Below is a small trained network, with its code and all its weights. Each question gives an input and a class and asks what happens when units are switched off, that is, made to give their printed mean instead of their output.

import numpy as np


def w(rows, s, z=0):
    codes = np.array(rows[::2]) - 128.0
    scale = np.full(codes.shape[1], s)
    scale[-1] = z or s
    return codes * scale


def norm(h):
    return h / np.sqrt((h * h).mean(-1, keepdims=True) + 1e-5)


def f(y):
    return y / 2 * (1 + np.tanh(0.7978845608 * (y + 0.044715 * y**3)))


def log_softmax(a):
    a = a - a.max(-1, keepdims=True)
    return a - np.log(np.exp(a).sum(-1, keepdims=True))


def net(x, mask):
    res = np.array(x, float).reshape(1, 5) / 4 @ E
    u = 0
    for l in range(3):
        y = f(norm(res) @ A[l][:, :-1].T + A[l][:, -1])
        res = res + np.where(mask[u : u + 6], y, B[l][:, -1]) @ B[l][:, :-1]
        u += 6
    return log_softmax(norm(res)[-1] @ U[:, :-1].T + U[:, -1])


A, B = {}, {}
E = w([
[204,90,179,232],'x0',
[116,125,128,113],'x1',
[97,166,248,152],'x2',
[126,128,123,125],'x3',
[57,164,19,254],'x4',
],0.007)
A[0] = w([
[133,254,34,54,187],'L0N0',
[106,213,118,183,203],'L0N1',
[179,35,155,242,156],'L0N2',
[209,56,73,112,111],'L0N3',
[128,128,65,169,4],'L0N4',
[112,71,149,58,69],'L0N5',
],0.0093,0.0017)
B[0] = w([
[84,9,130,172,250],'L0N0',
[99,95,240,75,202],'L0N1',
[2,23,87,116,255],'L0N2',
[189,106,124,97,204],'L0N3',
[143,202,149,101,169],'L0N4',
[110,164,182,145,175],'L0N5',
],0.0099,0.0044)
A[1] = w([
[252,110,185,73,16],'L1N0',
[64,157,140,91,160],'L1N1',
[160,112,15,109,143],'L1N2',
[97,185,111,155,12],'L1N3',
[154,110,149,162,13],'L1N4',
[37,173,107,214,139],'L1N5',
],0.014,0.0011)
B[1] = w([
[43,194,125,30,241],'L1N0',
[168,42,98,163,207],'L1N1',
[254,121,194,109,232],'L1N2',
[92,214,160,170,117],'L1N3',
[137,81,74,157,125],'L1N4',
[105,250,116,46,253],'L1N5',
],0.012,0.0053)
A[2] = w([
[14,143,206,172,135],'L2N0',
[47,122,37,77,126],'L2N1',
[114,248,63,138,57],'L2N2',
[53,166,215,221,84],'L2N3',
[101,186,111,130,198],'L2N4',
[158,255,120,149,7],'L2N5',
],0.0095,0.0013)
B[2] = w([
[253,89,138,107,253],'L2N0',
[103,88,195,189,227],'L2N1',
[94,146,168,94,158],'L2N2',
[128,154,31,125,177],'L2N3',
[123,105,126,54,154],'L2N4',
[76,98,211,166,139],'L2N5',
],0.015,0.0056)
U = w([
[108,112,147,62,222],'0',
[60,238,171,40,185],'1',
[254,205,109,55,151],'2',
[128,111,191,122,148],'3',
[12,27,52,129,79],'4',
[132,181,108,174,1],'5',
],0.0086,0.0051)

Each question gives the input, the list of numbers given to net, and the class t.
The units are the neurons (one row each of A and B). Each row of codes is followed by its name. A weight is (code - 128) times the scale printed after its matrix; where a second scale follows, it is the last column's (A, B and U).
mask holds one flag per neuron, layer by layer. A switched-off neuron (its flag False) gives its mean, the last column of its row in B, instead of its output. The means were averaged over made-up inputs and are rounded, as every weight is.
A unit's drop is (log p(t) with every unit on - log p(t) with that unit switched off) / (log p(t) with every unit on - log p(t) with every unit switched off).
The circuit of an input: a set's keep is (log p(t) with only the set's units on - log p(t) with every unit switched off) / (log p(t) with every unit on - log p(t) with every unit switched off). Starting from the 12 units with the biggest drops (on a tie, the unit counted first), units are removed one at a time, each time the one whose removal leaves the highest keep (on an exact tie, the one counted first), for as long as the keep stays at least 0.8.
circuit, biggest first: the units of the circuit, biggest drop first
unit that matters most: the unit with the biggest drop
k most important neurons of layer l: the k neurons of layer l with the biggest drops, biggest first
drop when u is switched off: that unit's drop, to one decimal
input [-5,-8,8,-7,5], class 2: unit that matters most -> L0N1
input [1,3,0,1,-4], class 1: circuit, biggest first -> (L1N0 L0N2)
input [2,-3,0,-4,-5], class 1: circuit, biggest first -> (L1N0 L0N0)
input [-3,0,-7,-6,-8], class 1: 2 most important neurons of layer 0 -> (L0N2 L0N5)
input [2,4,-6,-1,-8], class 1: circuit, biggest first -> (L1N0 L2N0)
input [6,2,-3,4,-5], class 4: circuit, biggest first -> (L0N2 L1N2)
input [-8,4,4,3,-1], class 4: circuit, biggest first -> (L1N1 L1N2)
input [8,2,-2,3,-5], class 4: circuit, biggest first -> (L0N2 L1N2)
input [-3,-1,-1,-1,6], class 1: 3 most important neurons of layer 0 -> (L0N2 L0N4 L0N3)
input [8,4,7,2,0], class 4: 2 most important neurons of layer 1 -> (L1N2 L1N4)
input [-5,-3,3,1,3], class 4: 2 most important neurons of layer 1 -> (L1N2 L1N1)
input [-6,2,8,-6,0], class 2: 2 most important neurons of layer 0 -> (L0N2 L0N3)
input [3,5,6,0,3], class 2: 2 most important neurons of layer 2 -> (L2N0 L2N3)
input [-1,-2,-5,1,6], class 1: circuit, biggest first -> (L1N5)
input [-1,-3,7,4,-2], class 2: 2 most important neurons of layer 1 -> (L1N5 L1N2)
input [-3,-3,-8,3,8], class 1: 3 most important neurons of layer 2 -> (L2N0 L2N5 L2N2)
input [5,-4,-5,-6,-8], class 1: 2 most important neurons of layer 1 -> (L1N0 L1N1)
input [3,-4,3,-2,5], class 1: 2 most important neurons of layer 0 -> (L0N0 L0N3)
input [4,-1,7,0,-3], class 2: 2 most important neurons of layer 0 -> (L0N0 L0N1)
input [6,-1,3,3,3], class 4: circuit, biggest first -> (L0N2)
input [7,1,-8,7,5], class 2: 2 most important neurons of layer 1 -> (L1N2 L1N1)
input [6,-7,-8,5,6], class 2: 4 most important neurons of layer 0 -> (L0N3 L0N0 L0N4 L0N2)
input [-7,4,-8,3,4], class 2: drop when L2N5 is switched off -> 0.1
input [7,5,2,-1,3], class 4: drop when L0N5 is switched off -> 0.0
input [4,-1,1,4,-7], class 1: drop when L1N0 is switched off -> 0.7
